Below is a small trained network, with its code and all its weights. Each question gives an input and a class and asks what happens when units are switched off, that is, made to give their printed mean instead of their output.

import numpy as np


def w(rows, s, z=0):
    codes = np.array(rows[::2]) - 128.0
    scale = np.full(codes.shape[1], s)
    scale[-1] = z or s
    return codes * scale


def norm(h):
    return h / np.sqrt((h * h).mean(-1, keepdims=True) + 1e-5)


def f(y):
    return np.maximum(y, 0)


def log_softmax(a):
    a = a - a.max(-1, keepdims=True)
    return a - np.log(np.exp(a).sum(-1, keepdims=True))


def net(x, mask):
    res = np.array(x, float).reshape(1, 7) / 4 @ E
    u = 0
    for l in range(2):
        y = f(norm(res) @ A[l][:, :-1].T + A[l][:, -1])
        res = res + np.where(mask[u : u + 5], y, B[l][:, -1]) @ B[l][:, :-1]
        u += 5
    return log_softmax(norm(res)[-1] @ U[:, :-1].T + U[:, -1])


A, B = {}, {}
E = w([
[2,108,208,189,30],'x0',
[240,80,176,198,83],'x1',
[129,130,134,128,130],'x2',
[126,133,128,128,124],'x3',
[128,125,126,128,130],'x4',
[127,127,128,127,124],'x5',
[103,219,63,229,255],'x6',
],0.0065)
A[0] = w([
[231,99,81,137,106,4],'L0N1',
[186,119,75,2,182,71],'L0N2',
[187,61,143,27,146,2],'L0N3',
[116,162,124,199,178,164],'L0N4',
[113,117,88,46,156,41],'L0N5',
],0.0098,0.0034)
B[0] = w([
[199,63,113,29,5,195],'L0N1',
[100,232,167,215,153,254],'L0N2',
[120,196,122,117,2,206],'L0N3',
[101,133,41,133,90,233],'L0N4',
[156,171,218,106,145,178],'L0N5',
],0.012,0.006)
A[1] = w([
[185,170,102,83,136,217],'L1N1',
[209,100,45,93,188,5],'L1N2',
[103,73,199,84,137,4],'L1N3',
[191,121,250,146,147,100],'L1N4',
[209,105,128,237,88,173],'L1N5',
],0.017,0.0017)
B[1] = w([
[206,183,133,129,154,220],'L1N1',
[159,142,251,70,196,181],'L1N2',
[106,145,138,7,190,169],'L1N3',
[89,83,191,174,19,185],'L1N4',
[137,19,72,151,196,255],'L1N5',
],0.018,0.0079)
U = w([
[120,246,191,157,40,209],'0',
[136,250,102,166,197,254],'1',
[226,118,123,122,44,143],'2',
[208,125,127,137,218,23],'3',
[38,165,157,40,106,55],'4',
[6,197,56,173,118,226],'5',
[83,30,153,106,84,6],'6',
[95,78,45,203,174,129],'7',
],0.018,0.00096)

Each question gives the input, the list of numbers given to net, and the class t.
The units are the neurons (one row each of A and B). Each row of codes is followed by its name. A weight is (code - 128) times the scale printed after its matrix; where a second scale follows, it is the last column's (A, B and U).
mask holds one flag per neuron, layer by layer. A switched-off neuron (its flag False) gives its mean, the last column of its row in B, instead of its output. The means were averaged over made-up inputs and are rounded, as every weight is.
A unit's drop is (log p(t) with every unit on - log p(t) with that unit switched off) / (log p(t) with every unit on - log p(t) with every unit switched off).
The circuit of an input: a set's keep is (log p(t) with only the set's units on - log p(t) with every unit switched off) / (log p(t) with every unit on - log p(t) with every unit switched off). Starting from all 10 units, units are removed one at a time, each time the one whose removal leaves the highest keep (on an exact tie, the one counted first), for as long as the keep stays at least 0.8.
circuit, biggest first: the units of the circuit, biggest drop first
most important unit: the unit with the biggest drop
k most important neurons: the k neurons with the biggest drops, biggest first
drop of u: that unit's drop, to one decimal
input [-4,2,-2,-8,4,3,0], class 2: circuit, biggest first => [L0N1]
input [1,-2,-5,6,6,-4,-7], class 4: circuit, biggest first => [L0N4 L1N3]
input [8,-2,5,4,-2,4,-5], class 4: circuit, biggest first => [L1N3 L1N5 L0N2]
input [8,-1,-8,-8,1,1,-4], class 4: circuit, biggest first => [L1N3 L1N5 L0N2]
input [4,3,-7,8,-5,4,-1], class 6: 4 most important neurons => [L0N4 L1N4 L0N2 L0N3]
input [1,8,3,5,1,1,-2], class 6: circuit, biggest first => [L1N4 L1N5]
input [1,-2,-3,-5,1,-1,-4], class 4: circuit, biggest first => [L0N2 L0N4 L1N3]
input [2,-8,2,-5,5,3,8], class 5: 2 most important neurons => [L1N5 L1N1]
input [7,0,-6,-2,-4,-7,-1], class 4: circuit, biggest first => [L0N2 L1N3 L1N5 L0N3]
input [1,5,-6,4,-5,-3,-8], class 6: 2 most important neurons => [L0N4 L1N1]
input [-2,0,-5,-5,-4,3,2], class 1: 3 most important neurons => [L1N4 L0N2 L0N4]
input [8,-2,6,7,-7,-5,0], class 4: circuit, biggest first => [L0N2 L1N5 L0N3 L1N3]
input [-2,0,-6,3,8,7,3], class 1: circuit, biggest first => [L1N5 L0N4]
input [6,6,8,4,-7,-5,1], class 7: circuit, biggest first => [L1N5]
input [8,4,6,-1,2,-7,0], class 6: 3 most important neurons => [L0N4 L1N4 L0N2]
input [1,0,-4,7,-7,-4,-1], class 4: 2 most important neurons => [L0N2 L0N3]
input [8,-3,-3,2,-3,6,1], class 5: 2 most important neurons => [L0N1 L1N2]
input [-8,-2,4,-3,8,-1,3], class 1: 2 most important neurons => [L0N2 L1N5]
input [2,-7,-4,1,-6,4,8], class 5: 2 most important neurons => [L1N5 L1N1]
input [5,-3,-5,-6,-8,6,-8], class 4: most important unit => L1N3
input [5,3,1,-4,2,2,-1], class 6: 3 most important neurons => [L0N4 L1N4 L0N2]
input [4,0,-4,3,6,8,7], class 5: 2 most important neurons => [L1N5 L0N4]
input [-5,3,7,-5,-4,0,0], class 2: 3 most important neurons => [L0N1 L0N4 L0N3]
input [-4,4,8,-2,5,4,0], class 2: 3 most important neurons => [L0N1 L0N3 L0N4]
input [1,5,-1,8,6,0,6], class 7: drop of L1N1 => 0.1
input [8,-1,8,-5,-5,-8,3], class 5: drop of L0N5 => 0.0
